Below is a small trained network, with its code and all its weights. Each question gives an input and a target symbol and asks what happens when units are switched off, that is, made to give their printed mean instead of their output.

import numpy as np


def w(rows, s, z=0):
    codes = np.array(rows[::2]) - 128.0
    scale = np.full(codes.shape[1], s)
    scale[-1] = z or s
    return codes * scale


def f(y):
    return np.maximum(y, 0)


def softmax(a):
    e = np.exp(a - a.max(-1, keepdims=True))
    return e / e.sum(-1, keepdims=True)


def log_softmax(a):
    a = a - a.max(-1, keepdims=True)
    return a - np.log(np.exp(a).sum(-1, keepdims=True))


def net(x, mask):
    ids = ['αβγδεζηλμξπστφψω'.index(c) for c in x.split()]
    T = len(ids)
    res = E[ids] + P[:T]
    u = 0
    for l in range(2):
        q, k, v = (res @ M[l].T for M in (Q, K, V))
        z = softmax(np.where(np.tri(T) > 0, q @ k.T / 3**0.5, -1e9)) @ v
        res = res + np.where(mask[u], z, O[l][:, -1]) @ O[l][:, :-1]
        u += 1
        y = f(res @ A[l][:, :-1].T + A[l][:, -1])
        res = res + np.where(mask[u : u + 4], y, B[l][:, -1]) @ B[l][:, :-1]
        u += 4
    return log_softmax(res[-1] @ U[:, :-1].T + U[:, -1])


Q, K, V, O, A, B = {}, {}, {}, {}, {}, {}
E = w([
[109,114,136],'α',
[123,158,103],'β',
[194,7,160],'γ',
[63,114,127],'δ',
[135,81,168],'ε',
[96,151,77],'ζ',
[113,121,105],'η',
[94,128,165],'λ',
[127,180,119],'μ',
[189,141,226],'ξ',
[125,61,135],'π',
[107,122,155],'σ',
[153,82,70],'τ',
[111,127,69],'φ',
[56,86,80],'ψ',
[84,130,164],'ω',
],0.014)
P = w([
[158,36,159],'0',
[25,136,36],'1',
[38,129,39],'2',
[16,118,42],'3',
[56,109,37],'4',
[98,110,24],'5',
[71,112,39],'6',
[85,93,36],'7',
[53,92,66],'8',
[29,82,84],'9',
[100,74,56],'10',
[34,71,104],'11',
[8,38,111],'12',
[2,53,128],'13',
],0.0061)
Q[0] = w([
[110,95,28],'0.h0',
[255,217,81],'0.h0',
[125,229,188],'0.h0',
],0.0092)
K[0] = w([
[255,87,137],'0.h0',
[153,252,5],'0.h0',
[93,225,54],'0.h0',
],0.0081)
V[0] = w([
[5,170,208],'0.h0',
[127,135,133],'0.h0',
[114,135,81],'0.h0',
],0.012)
O[0] = w([
[254,195,82,1],'0.h0',
[137,163,206,111],'0.h0',
[88,223,181,130],'0.h0',
],0.0089,0.0032)
A[0] = w([
[177,186,245,3],'0.n0',
[23,194,71,208],'0.n1',
[60,254,154,13],'0.n2',
[165,238,80,97],'0.n3',
],0.0078,0.0038)
B[0] = w([
[24,2,12,142],'0.n0',
[202,48,98,255],'0.n1',
[231,111,84,140],'0.n2',
[76,23,171,135],'0.n3',
],0.0071)
Q[1] = w([
[80,227,111],'1.h0',
[130,3,116],'1.h0',
[165,63,118],'1.h0',
],0.012)
K[1] = w([
[118,254,155],'1.h0',
[194,50,198],'1.h0',
[164,51,226],'1.h0',
],0.012)
V[1] = w([
[61,125,158],'1.h0',
[130,162,79],'1.h0',
[5,194,114],'1.h0',
],0.014)
O[1] = w([
[248,55,254,176],'1.h0',
[191,150,46,29],'1.h0',
[240,11,95,2],'1.h0',
],0.0072,0.0075)
A[1] = w([
[103,230,49,50],'1.n0',
[254,187,103,9],'1.n1',
[235,214,193,122],'1.n2',
[205,172,44,13],'1.n3',
],0.0098,0.011)
B[1] = w([
[153,144,54,255],'1.n0',
[96,244,85,128],'1.n1',
[62,110,252,140],'1.n2',
[46,196,60,128],'1.n3',
],0.012,0.002)
U = w([
[98,124,91,200],'α',
[118,158,79,123],'β',
[31,111,194,26],'γ',
[83,114,88,159],'δ',
[2,211,151,64],'ε',
[100,126,53,104],'ζ',
[89,110,86,159],'η',
[100,135,115,92],'λ',
[173,184,94,203],'μ',
[90,216,207,147],'ξ',
[176,49,164,132],'π',
[110,151,114,122],'σ',
[86,75,58,179],'τ',
[92,107,84,158],'φ',
[33,58,52,2],'ψ',
[88,149,93,119],'ω',
],0.0073,0.0085)

Each question gives the input, a string of symbols that net reads in full, and the target symbol t.
The units are the heads (3 rows each of Q, K, V and O) and the neurons (one row each of A and B). Each row of codes is followed by its name. A weight is (code - 128) times the scale printed after its matrix; where a second scale follows, it is the last column's (O, A, B and U).
mask holds one flag per unit, layer by layer, with each layer's heads first. A switched-off unit (its flag False) gives its mean, the last column of its rows in O or B, instead of its output. The means were averaged over made-up inputs and are rounded, as every weight is.
A unit's drop is (log p(t) with every unit on - log p(t) with that unit switched off) / (log p(t) with every unit on - log p(t) with every unit switched off).
The circuit of an input: a set's keep is (log p(t) with only the set's units on - log p(t) with every unit switched off) / (log p(t) with every unit on - log p(t) with every unit switched off). Starting from all 10 units, units are removed one at a time, each time the one whose removal leaves the highest keep (on an exact tie, the one counted first), for as long as the keep stays at least 0.8.
units of the circuit, in order: the units of the circuit, biggest drop first
unit that matters most: the unit with the biggest drop
top k neurons: the k neurons with the biggest drops, biggest first
k most important neurons of layer l: the k neurons of layer l with the biggest drops, biggest first
drop when u is switched off: that unit's drop, to one decimal
input ξ ω σ, target ε: unit that matters most -> 1.h0
input τ ψ τ ψ τ τ ξ ω τ μ τ β ξ ξ, target π: units of the circuit, in order -> (1.h0, 0.h0)
input ξ τ μ, target ε: units of the circuit, in order -> (1.h0, 0.n3)
input τ τ τ ε ω, target π: units of the circuit, in order -> (0.h0, 1.h0)
input τ μ τ ξ τ ξ η, target π: units of the circuit, in order -> (0.h0, 1.h0, 0.n1)
input τ π δ τ α ξ η ψ ξ τ δ, target π: units of the circuit, in order -> (1.h0, 0.h0, 0.n1)
input τ σ μ β τ ψ β π, target π: units of the circuit, in order -> (0.h0, 1.h0, 0.n1)
input τ φ ψ τ ζ ζ ξ δ ε δ ψ μ, target π: units of the circuit, in order -> (1.h0, 0.h0)
input τ τ τ τ λ ω τ ε π τ γ τ β ψ, target γ: units of the circuit, in order -> (0.h0, 1.h0)
input τ π ξ τ τ ε, target π: 2 most important neurons of layer 0 -> (0.n1, 0.n2)
input τ ζ ψ ξ ξ, target π: top 3 neurons -> (0.n0, 0.n3, 0.n1)
input τ σ σ, target π: units of the circuit, in order -> (0.h0, 1.h0, 0.n1)
input ξ μ ξ μ, target ε: units of the circuit, in order -> (1.h0, 0.h0, 0.n3)
input τ μ φ ζ β τ μ σ ψ, target π: unit that matters most -> 0.h0
input τ η β φ ξ ζ ξ τ ξ τ ξ β τ ε, target π: units of the circuit, in order -> (1.h0, 0.h0)
input τ τ η, target π: 2 most important neurons of layer 0 -> (0.n1, 0.n2)
input τ τ ψ α η τ τ ψ ξ ψ, target π: drop when 0.n1 is switched off -> 0.4
input ξ λ ε ψ τ ψ ε, target ε: drop when 1.n0 is switched off -> 0.0
input τ ξ ψ ψ τ μ τ τ τ ψ μ ψ α, target π: drop when 0.h0 is switched off -> 0.8
input ξ ω β, target ε: units of the circuit, in order -> (1.h0)
